Below are the code and all the weights of a small trained network. Each question names an input and a class and asks about switching units off, where a switched-off unit gives its printed mean instead of its output.

import numpy as np


def w(rows, s, z=0):
    codes = np.array(rows[::2]) - 128.0
    scale = np.full(codes.shape[1], s)
    scale[-1] = z or s
    return codes * scale


def norm(h):
    return h / np.sqrt((h * h).mean(-1, keepdims=True) + 1e-5)


def f(y):
    return np.maximum(y, 0)


def log_softmax(a):
    a = a - a.max(-1, keepdims=True)
    return a - np.log(np.exp(a).sum(-1, keepdims=True))


def net(x, mask):
    res = np.array(x, float).reshape(1, 6) / 4 @ E
    u = 0
    for l in range(2):
        y = f(norm(res) @ A[l][:, :-1].T + A[l][:, -1])
        res = res + np.where(mask[u : u + 12], y, B[l][:, -1]) @ B[l][:, :-1]
        u += 12
    return log_softmax(norm(res)[-1] @ U[:, :-1].T + U[:, -1])


A, B = {}, {}
E = w([
[99,118,254,218],'x0',
[187,128,184,112],'x1',
[152,148,203,108],'x2',
[109,60,102,241],'x3',
[85,67,109,175],'x4',
[98,56,164,147],'x5',
],0.0053)
A[0] = w([
[132,114,71,88,26],'0.n0',
[168,115,154,150,74],'0.n1',
[60,139,111,159,235],'0.n2',
[133,178,135,74,129],'0.n3',
[190,99,152,133,251],'0.n4',
[161,83,199,60,161],'0.n5',
[117,74,132,129,101],'0.n6',
[109,134,180,122,49],'0.n7',
[65,145,153,147,142],'0.n8',
[143,8,113,68,154],'0.n9',
[144,50,112,102,102],'0.n10',
[110,154,93,154,88],'0.n11',
],0.012,0.0018)
B[0] = w([
[118,101,121,75,206],'0.n0',
[97,182,123,90,175],'0.n1',
[208,27,125,102,230],'0.n2',
[118,147,134,170,235],'0.n3',
[84,169,170,82,217],'0.n4',
[56,96,141,208,255],'0.n5',
[136,125,127,160,181],'0.n6',
[105,163,84,70,184],'0.n7',
[178,102,114,112,202],'0.n8',
[76,183,3,168,222],'0.n9',
[50,51,126,113,183],'0.n10',
[143,74,111,112,175],'0.n11',
],0.0069,0.0046)
A[1] = w([
[139,129,172,79,4],'1.n0',
[43,146,132,160,129],'1.n1',
[85,125,144,113,104],'1.n2',
[131,186,185,173,192],'1.n3',
[211,68,87,166,207],'1.n4',
[61,161,69,114,190],'1.n5',
[146,129,92,48,137],'1.n6',
[125,73,106,103,217],'1.n7',
[147,129,147,99,74],'1.n8',
[98,235,67,91,42],'1.n9',
[140,252,229,77,210],'1.n10',
[180,99,143,126,148],'1.n11',
],0.011,0.0021)
B[1] = w([
[102,219,115,150,141],'1.n0',
[156,166,130,98,203],'1.n1',
[68,114,84,51,161],'1.n2',
[10,161,163,69,194],'1.n3',
[110,79,163,101,210],'1.n4',
[198,74,122,96,222],'1.n5',
[218,254,185,122,187],'1.n6',
[182,55,162,152,200],'1.n7',
[89,73,91,146,134],'1.n8',
[223,44,72,68,215],'1.n9',
[105,145,176,99,254],'1.n10',
[93,58,133,146,150],'1.n11',
],0.005,0.0072)
U = w([
[104,101,11,136,152],'0',
[138,118,161,183,198],'1',
[203,191,117,97,165],'2',
[73,216,196,103,171],'3',
[133,185,101,194,1],'4',
],0.013,0.005)

Each question gives the input, the list of numbers given to net, and the class t.
The units are the neurons (one row each of A and B). Each row of codes is followed by its name. A weight is (code - 128) times the scale printed after its matrix; where a second scale follows, it is the last column's (A, B and U).
mask holds one flag per neuron, layer by layer. A switched-off neuron (its flag False) gives its mean, the last column of its row in B, instead of its output. The means were averaged over made-up inputs and are rounded, as every weight is.
A unit's drop is (log p(t) with every unit on - log p(t) with that unit switched off) / (log p(t) with every unit on - log p(t) with every unit switched off).
The circuit of an input: a set's keep is (log p(t) with only the set's units on - log p(t) with every unit switched off) / (log p(t) with every unit on - log p(t) with every unit switched off). Starting from the 12 units with the biggest drops (on a tie, the unit counted first), units are removed one at a time, each time the one whose removal leaves the highest keep (on an exact tie, the one counted first), for as long as the keep stays at least 0.8.
units of the circuit, in order: the units of the circuit, biggest drop first
top k neurons in layer l: the k neurons of layer l with the biggest drops, biggest first
drop of u: that unit's drop, to one decimal
input [5,-8,-7,-3,3,-2], class 1: units of the circuit, in order : 0.n2, 0.n9, 1.n7
input [-3,7,-3,-7,5,2], class 0: units of the circuit, in order : 0.n5, 0.n9
input [0,-4,-5,-1,-3,-3], class 2: top 2 neurons in layer 0 : 0.n5, 0.n9
input [6,7,-1,-1,7,3], class 3: top 2 neurons in layer 0 : 0.n4, 0.n1
input [-3,-8,-3,-7,5,-5], class 2: top 2 neurons in layer 0 : 0.n5, 0.n9
input [3,-2,-2,-5,4,8], class 0: top 2 neurons in layer 0 : 0.n9, 0.n7
input [5,-2,3,8,-7,-2], class 3: top neuron in layer 1 : 1.n3
input [2,4,-6,-4,3,8], class 0: drop of 0.n9 : 0.6
input [-3,8,6,6,-8,-1], class 3: drop of 0.n11 : 0.0
input [-2,-5,2,2,6,-6], class 1: top 2 neurons in layer 0 : 0.n9, 0.n2
input [-2,6,3,-2,7,5], class 0: drop of 0.n9 : 0.8
